Below are the code and all the weights of a small trained network. Each question names an input and a class and asks about switching units off, where a switched-off unit gives its printed mean instead of its output.

import numpy as np


def w(rows, s, z=0):
    codes = np.array(rows[::2]) - 128.0
    scale = np.full(codes.shape[1], s)
    scale[-1] = z or s
    return codes * scale


def norm(h):
    return h / np.sqrt((h * h).mean(-1, keepdims=True) + 1e-5)


def f(y):
    return y / 2 * (1 + np.tanh(0.7978845608 * (y + 0.044715 * y**3)))


def log_softmax(a):
    a = a - a.max(-1, keepdims=True)
    return a - np.log(np.exp(a).sum(-1, keepdims=True))


def net(x, mask):
    res = np.array(x, float).reshape(1, 7) / 4 @ E
    u = 0
    for l in range(3):
        y = f(norm(res) @ A[l][:, :-1].T + A[l][:, -1])
        res = res + np.where(mask[u : u + 5], y, B[l][:, -1]) @ B[l][:, :-1]
        u += 5
    return log_softmax(norm(res)[-1] @ U[:, :-1].T + U[:, -1])


A, B = {}, {}
E = w([
[130,130,125],'x0',
[149,128,48],'x1',
[126,125,128],'x2',
[134,118,118],'x3',
[128,127,122],'x4',
[126,120,127],'x5',
[255,116,158],'x6',
],0.0041)
A[0] = w([
[54,154,67,252],'L0N1',
[145,145,89,48],'L0N2',
[155,133,1,164],'L0N3',
[187,111,68,127],'L0N4',
[173,137,161,170],'L0N5',
],0.0068,0.0028)
B[0] = w([
[169,183,163,254],'L0N1',
[112,81,125,111],'L0N2',
[104,59,253,220],'L0N3',
[105,109,166,174],'L0N4',
[38,148,132,179],'L0N5',
],0.0053,0.0034)
A[1] = w([
[148,132,148,33],'L1N1',
[197,125,149,219],'L1N2',
[108,221,218,102],'L1N3',
[132,3,171,89],'L1N4',
[147,247,227,254],'L1N5',
],0.0056,0.00067)
B[1] = w([
[75,144,72,133],'L1N1',
[3,197,85,158],'L1N2',
[171,69,97,227],'L1N3',
[105,77,59,171],'L1N4',
[131,27,55,254],'L1N5',
],0.0042,0.0047)
A[2] = w([
[160,197,74,6],'L2N1',
[122,153,114,119],'L2N2',
[79,253,103,251],'L2N3',
[235,137,155,136],'L2N4',
[215,148,170,163],'L2N5',
],0.005,0.0033)
B[2] = w([
[112,52,114,8],'L2N1',
[98,148,210,77],'L2N2',
[152,251,181,136],'L2N3',
[94,244,158,152],'L2N4',
[97,253,149,140],'L2N5',
],0.0043,0.0013)
U = w([
[151,116,153,250],'0',
[152,106,215,165],'1',
[148,254,189,238],'2',
[149,119,105,112],'3',
[143,122,102,40],'4',
[158,117,149,32],'5',
[158,130,123,17],'6',
],0.008,0.0027)

Each question gives the input, the list of numbers given to net, and the class t.
The units are the neurons (one row each of A and B). Each row of codes is followed by its name. A weight is (code - 128) times the scale printed after its matrix; where a second scale follows, it is the last column's (A, B and U).
mask holds one flag per neuron, layer by layer. A switched-off neuron (its flag False) gives its mean, the last column of its row in B, instead of its output. The means were averaged over made-up inputs and are rounded, as every weight is.
A unit's drop is (log p(t) with every unit on - log p(t) with that unit switched off) / (log p(t) with every unit on - log p(t) with every unit switched off).
The circuit of an input: a set's keep is (log p(t) with only the set's units on - log p(t) with every unit switched off) / (log p(t) with every unit on - log p(t) with every unit switched off). Starting from the 12 units with the biggest drops (on a tie, the unit counted first), units are removed one at a time, each time the one whose removal leaves the highest keep (on an exact tie, the one counted first), for as long as the keep stays at least 0.8.
units of the circuit, in order: the units of the circuit, biggest drop first
k most important neurons: the k neurons with the biggest drops, biggest first
top k neurons in layer l: the k neurons of layer l with the biggest drops, biggest first
drop of u: that unit's drop, to one decimal
input [5,-2,-1,-6,-5,-2,-7], class 2: 2 most important neurons -> (L2N3 L0N3)
input [-2,7,8,6,8,2,-8], class 2: units of the circuit, in order -> (L1N5 L2N3 L0N1)
input [-5,-1,0,-8,6,8,8], class 2: 2 most important neurons -> (L0N3 L2N4)
input [-1,-3,5,5,5,-1,-8], class 2: top 2 neurons in layer 1 -> (L1N4 L1N5)
input [2,1,7,3,0,1,7], class 2: most important neuron -> (L1N5)
input [-2,-3,0,-1,-2,-7,-7], class 2: units of the circuit, in order -> (L2N3 L0N3 L0N1)
input [0,8,-1,3,8,-4,-5], class 1: 2 most important neurons -> (L0N3 L1N5)
input [5,-5,3,8,-2,6,-8], class 2: 2 most important neurons -> (L2N3 L0N3)
input [-2,1,3,6,-2,-4,7], class 2: top 2 neurons in layer 1 -> (L1N5 L1N3)
input [3,1,3,-4,0,-6,-7], class 2: 3 most important neurons -> (L2N3 L1N4 L0N3)
input [-6,1,-2,6,4,-7,-8], class 2: top 2 neurons in layer 1 -> (L1N4 L1N5)
input [7,2,3,-7,-2,5,-8], class 2: drop of L2N3 -> 0.7
input [4,8,5,3,-5,-3,-4], class 1: drop of L0N5 -> -0.1
input [5,6,1,-1,5,4,-1], class 1: drop of L0N3 -> 0.9
input [4,0,2,7,4,0,-8], class 2: top neuron in layer 0 -> (L0N1)
